Below are the code and all the weights of a small trained network. Each question names an input and a class and asks about switching units off, where a switched-off unit gives its printed mean instead of its output.

import numpy as np


def w(rows, s, z=0):
    codes = np.array(rows[::2]) - 128.0
    scale = np.full(codes.shape[1], s)
    scale[-1] = z or s
    return codes * scale


def f(y):
    return np.maximum(y, 0)


def log_softmax(a):
    a = a - a.max(-1, keepdims=True)
    return a - np.log(np.exp(a).sum(-1, keepdims=True))


def net(x, mask):
    res = np.array(x, float).reshape(1, 3) / 4 @ E
    y = f(res @ A[0][:, :-1].T + A[0][:, -1])
    res = res + np.where(mask, y, B[0][:, -1]) @ B[0][:, :-1]
    return log_softmax(res[-1] @ U[:, :-1].T + U[:, -1])


A, B = {}, {}
E = w([
[222,151,81,198,149,81,163,147,170],'x0',
[141,71,55,60,43,56,152,224,157],'x1',
[35,29,114,186,121,109,204,164,255],'x2',
],0.0094)
A[0] = w([
[109,113,155,140,157,72,127,159,173,176],'neuron 0',
[114,187,127,92,163,158,91,30,56,242],'neuron 1',
[99,132,113,199,165,125,184,107,159,252],'neuron 2',
[166,103,60,131,88,34,159,179,160,253],'neuron 3',
[142,162,118,120,167,110,128,100,98,125],'neuron 4',
[128,128,90,107,107,70,202,214,168,111],'neuron 5',
[94,86,81,101,39,49,156,250,112,144],'neuron 6',
[103,105,133,136,173,172,115,95,182,147],'neuron 7',
[138,114,119,165,153,127,168,92,161,162],'neuron 8',
[182,132,84,87,110,106,125,157,96,135],'neuron 9',
[136,171,225,117,207,161,100,89,66,209],'neuron 10',
[125,96,94,101,98,66,126,161,162,105],'neuron 11',
[162,144,40,140,157,67,187,171,150,124],'neuron 12',
],0.011,0.0039)
B[0] = w([
[120,128,141,172,90,142,147,159,166,165],'neuron 0',
[126,210,184,78,151,175,88,96,31,250],'neuron 1',
[66,114,144,174,183,126,114,172,179,192],'neuron 2',
[197,169,22,106,123,1,182,148,233,205],'neuron 3',
[168,133,147,82,163,110,84,129,113,166],'neuron 4',
[162,132,95,122,92,88,167,70,189,188],'neuron 5',
[137,65,91,74,55,113,255,61,126,215],'neuron 6',
[130,99,153,159,174,166,133,146,99,171],'neuron 7',
[99,53,146,189,152,118,90,172,172,165],'neuron 8',
[150,157,118,21,125,98,157,181,101,167],'neuron 9',
[151,169,190,149,158,171,119,61,79,250],'neuron 10',
[128,106,106,83,75,109,205,98,182,173],'neuron 11',
[168,171,108,172,148,89,88,131,169,176],'neuron 12',
],0.0091,0.018)
U = w([
[187,228,90,83,154,104,120,170,75,89],'0',
[145,205,188,126,150,249,64,4,74,244],'1',
[80,88,88,102,2,148,134,98,61,63],'2',
[155,164,72,203,163,64,68,179,232,59],'3',
[164,117,57,104,56,110,198,83,202,106],'4',
[43,73,189,171,177,250,125,166,173,248],'5',
],0.0083,0.0014)

Each question gives the input, the list of numbers given to net, and the class t.
The units are the neurons (one row each of A and B). Each row of codes is followed by its name. A weight is (code - 128) times the scale printed after its matrix; where a second scale follows, it is the last column's (A, B and U).
mask holds one flag per neuron, in row order. A switched-off neuron (its flag False) gives its mean, the last column of its row in B, instead of its output. The means were averaged over made-up inputs and are rounded, as every weight is.
A unit's drop is (log p(t) with every unit on - log p(t) with that unit switched off) / (log p(t) with every unit on - log p(t) with every unit switched off).
The circuit of an input: a set's keep is (log p(t) with only the set's units on - log p(t) with every unit switched off) / (log p(t) with every unit on - log p(t) with every unit switched off). Starting from the 12 units with the biggest drops (on a tie, the unit counted first), units are removed one at a time, each time the one whose removal leaves the highest keep (on an exact tie, the one counted first), for as long as the keep stays at least 0.8.
circuit, biggest first: the units of the circuit, biggest drop first
k most important neurons: the k neurons with the biggest drops, biggest first
drop when u is switched off: that unit's drop, to one decimal
input [-8,0,8], class 5: circuit, biggest first	(neuron 3)
input [-7,7,-7], class 2: circuit, biggest first	(neuron 6; neuron 3)
input [-8,3,-1], class 2: circuit, biggest first	(neuron 10; neuron 3; neuron 6)
input [7,-8,2], class 5: 2 most important neurons	(neuron 2; neuron 8)
input [-7,-3,4], class 5: 2 most important neurons	(neuron 1; neuron 10)
input [6,0,4], class 3: 3 most important neurons	(neuron 12; neuron 2; neuron 8)
input [4,0,6], class 3: 3 most important neurons	(neuron 2; neuron 12; neuron 8)
input [7,5,-7], class 4: 3 most important neurons	(neuron 1; neuron 3; neuron 10)
input [1,7,-7], class 4: drop when neuron 6 is switched off	0.1
input [5,-6,3], class 5: drop when neuron 3 is switched off	0.2
input [8,-1,-3], class 3: drop when neuron 1 is switched off	0.4
